 2.674 -0.888 -2.346  1.799  2.516  6.279  3.750 -1.184  0.433
 1.926  1.204 -1.149 -2.209 -5.629 -1.422  2.872 -0.831  2.076
 3.554 -1.496 -0.603  1.677 -1.685  0.472  1.801 -3.149  4.629
-3.616  1.748 -0.466 -4.711  2.910  3.920  1.862 -0.572 -1.338
-1.661  0.837  0.915 -2.449  0.156  1.112  0.563  2.100 -1.106
 3.292  1.088  2.283 -1.364  0.490 -0.813 -2.485 -2.675 -0.237
 3.407 -0.506 -0.459 -0.425  1.794 -1.527  2.596 -1.845 -1.801
-2.769 -3.810  2.485  2.183 -3.089  5.517 -1.123  0.339 -1.106
-2.918 -1.533 -1.797  2.243 -0.237  3.377  3.931  1.101 -1.620
 1.932 -3.943 -2.739 -1.872 -0.886  2.754  3.068 -1.951  3.776
->
 1.932 -3.943 -2.739 -1.872 -0.886  2.754  3.068 -1.951  3.776
 2.674 -0.888 -2.346  1.799  2.516  6.279  3.750 -1.184  0.433
-2.918 -1.533 -1.797  2.243 -0.237  3.377  3.931  1.101 -1.620
 1.926  1.204 -1.149 -2.209 -5.629 -1.422  2.872 -0.831  2.076
 3.554 -1.496 -0.603  1.677 -1.685  0.472  1.801 -3.149  4.629
-3.616  1.748 -0.466 -4.711  2.910  3.920  1.862 -0.572 -1.338
 3.407 -0.506 -0.459 -0.425  1.794 -1.527  2.596 -1.845 -1.801
-1.661  0.837  0.915 -2.449  0.156  1.112  0.563  2.100 -1.106
 3.292  1.088  2.283 -1.364  0.490 -0.813 -2.485 -2.675 -0.237
-2.769 -3.810  2.485  2.183 -3.089  5.517 -1.123  0.339 -1.106

-1.629  3.692 -1.577 -4.255 -1.364  1.740 -2.363  2.309 -1.247  2.393 -3.257 -4.059
-2.235 -2.436 -3.889 -1.899  4.985 -3.537 -0.526 -3.051 -2.845  1.560  2.158 -1.335
 2.052 -4.721 -0.793  0.329 -1.026 -2.778 -3.081 -5.748 -4.101 -1.261  0.885 -0.698
-2.753  1.054 -3.320 -1.728 -4.180 -3.686 -0.938 -2.319 -1.468 -4.573 -2.610 -1.237
 2.720 -1.515 -0.088  1.190 -1.562  0.571 -1.882  0.021  3.169 -5.725 -1.979 -2.909
->
-2.235 -2.436 -3.889 -1.899  4.985 -3.537 -0.526 -3.051 -2.845  1.560  2.158 -1.335
-2.753  1.054 -3.320 -1.728 -4.180 -3.686 -0.938 -2.319 -1.468 -4.573 -2.610 -1.237
-1.629  3.692 -1.577 -4.255 -1.364  1.740 -2.363  2.309 -1.247  2.393 -3.257 -4.059
 2.052 -4.721 -0.793  0.329 -1.026 -2.778 -3.081 -5.748 -4.101 -1.261  0.885 -0.698
 2.720 -1.515 -0.088  1.190 -1.562  0.571 -1.882  0.021  3.169 -5.725 -1.979 -2.909

-0.569 -3.523  1.642 -0.991 -3.893 -1.418  4.462  1.517
-2.484 -0.925 -0.583 -1.026  5.123 -2.533 -2.166  3.205
-1.301 -0.171  2.471 -1.334  5.789 -2.675 -2.072  1.129
-3.913 -0.181  0.123 -4.466  1.530  2.459  2.255  2.606
-1.018 -1.386  0.407 -2.638 -2.942  0.323  4.182 -4.430
 1.706  2.685  1.724  2.178  4.838 -2.734 -2.494 -1.025
 3.596  3.097 -1.708  1.565 -3.169 -4.006 -1.321  0.030
 0.007  1.773  1.849 -3.424  4.303  3.660 -1.369 -1.904
-0.810  2.919 -1.736  1.123 -0.486 -4.375  3.760  3.006
 1.639 -0.084  3.856 -0.960 -2.588 -4.455  3.211 -0.630
->
-0.810  2.919 -1.736  1.123 -0.486 -4.375  3.760  3.006
 3.596  3.097 -1.708  1.565 -3.169 -4.006 -1.321  0.030
-2.484 -0.925 -0.583 -1.026  5.123 -2.533 -2.166  3.205
-3.913 -0.181  0.123 -4.466  1.530  2.459  2.255  2.606
-1.018 -1.386  0.407 -2.638 -2.942  0.323  4.182 -4.430
-0.569 -3.523  1.642 -0.991 -3.893 -1.418  4.462  1.517
 1.706  2.685  1.724  2.178  4.838 -2.734 -2.494 -1.025
 0.007  1.773  1.849 -3.424  4.303  3.660 -1.369 -1.904
-1.301 -0.171  2.471 -1.334  5.789 -2.675 -2.072  1.129
 1.639 -0.084  3.856 -0.960 -2.588 -4.455  3.211 -0.630

-1.696  6.275  2.194
-2.861 -3.389  6.682
-3.217  5.015 -2.575
 4.348 -3.976 -5.416
-4.224  6.412  0.372
 2.943  2.277  1.798
-1.350  2.102  0.779
-3.928 -5.137 -3.273
->
 4.348 -3.976 -5.416
-3.928 -5.137 -3.273
-3.217  5.015 -2.575
-4.224  6.412  0.372
-1.350  2.102  0.779
 2.943  2.277  1.798
-1.696  6.275  2.194
-2.861 -3.389  6.682

 0.302 -0.235  0.165  0.371 -5.026  0.576 -0.562  1.455 -0.497 -0.131
 0.331 -0.285  0.197  0.306 -5.598  0.662 -0.477  1.572 -0.633 -0.170
 0.318 -0.251  0.179  0.359 -5.226  0.615 -0.519  1.508 -0.544 -0.144
 0.346 -0.313  0.218  0.245 -5.968  0.704 -0.433  1.675 -0.700 -0.196
 0.353 -0.357  0.236  0.106 -6.272  0.761 -0.281  1.737 -0.839 -0.233
 0.337 -0.303  0.216  0.281 -5.851  0.688 -0.461  1.654 -0.670 -0.182
 0.322 -0.265  0.192  0.327 -5.414  0.636 -0.503  1.576 -0.589 -0.158
 0.351 -0.340  0.233  0.179 -6.230  0.753 -0.357  1.710 -0.776 -0.214
 0.353 -0.325  0.231  0.230 -6.131  0.732 -0.404  1.754 -0.728 -0.205
->
 0.302 -0.235  0.165  0.371 -5.026  0.576 -0.562  1.455 -0.497 -0.131
 0.318 -0.251  0.179  0.359 -5.226  0.615 -0.519  1.508 -0.544 -0.144
 0.322 -0.265  0.192  0.327 -5.414  0.636 -0.503  1.576 -0.589 -0.158
 0.331 -0.285  0.197  0.306 -5.598  0.662 -0.477  1.572 -0.633 -0.170
 0.337 -0.303  0.216  0.281 -5.851  0.688 -0.461  1.654 -0.670 -0.182
 0.346 -0.313  0.218  0.245 -5.968  0.704 -0.433  1.675 -0.700 -0.196
 0.353 -0.325  0.231  0.230 -6.131  0.732 -0.404  1.754 -0.728 -0.205
 0.351 -0.340  0.233  0.179 -6.230  0.753 -0.357  1.710 -0.776 -0.214
 0.353 -0.357  0.236  0.106 -6.272  0.761 -0.281  1.737 -0.839 -0.233

 2.929 -5.475 -1.230  0.280  0.267
 0.239 -2.317 -1.180  0.355 -0.327
 2.281 -0.955  0.530 -0.271  0.373
 2.929 -4.048 -0.078 -0.480  0.373
 1.900 -5.793 -1.861  0.392 -0.128
->
 1.900 -5.793 -1.861  0.392 -0.128
 2.929 -5.475 -1.230  0.280  0.267
 0.239 -2.317 -1.180  0.355 -0.327
 2.929 -4.048 -0.078 -0.480  0.373
 2.281 -0.955  0.530 -0.271  0.373
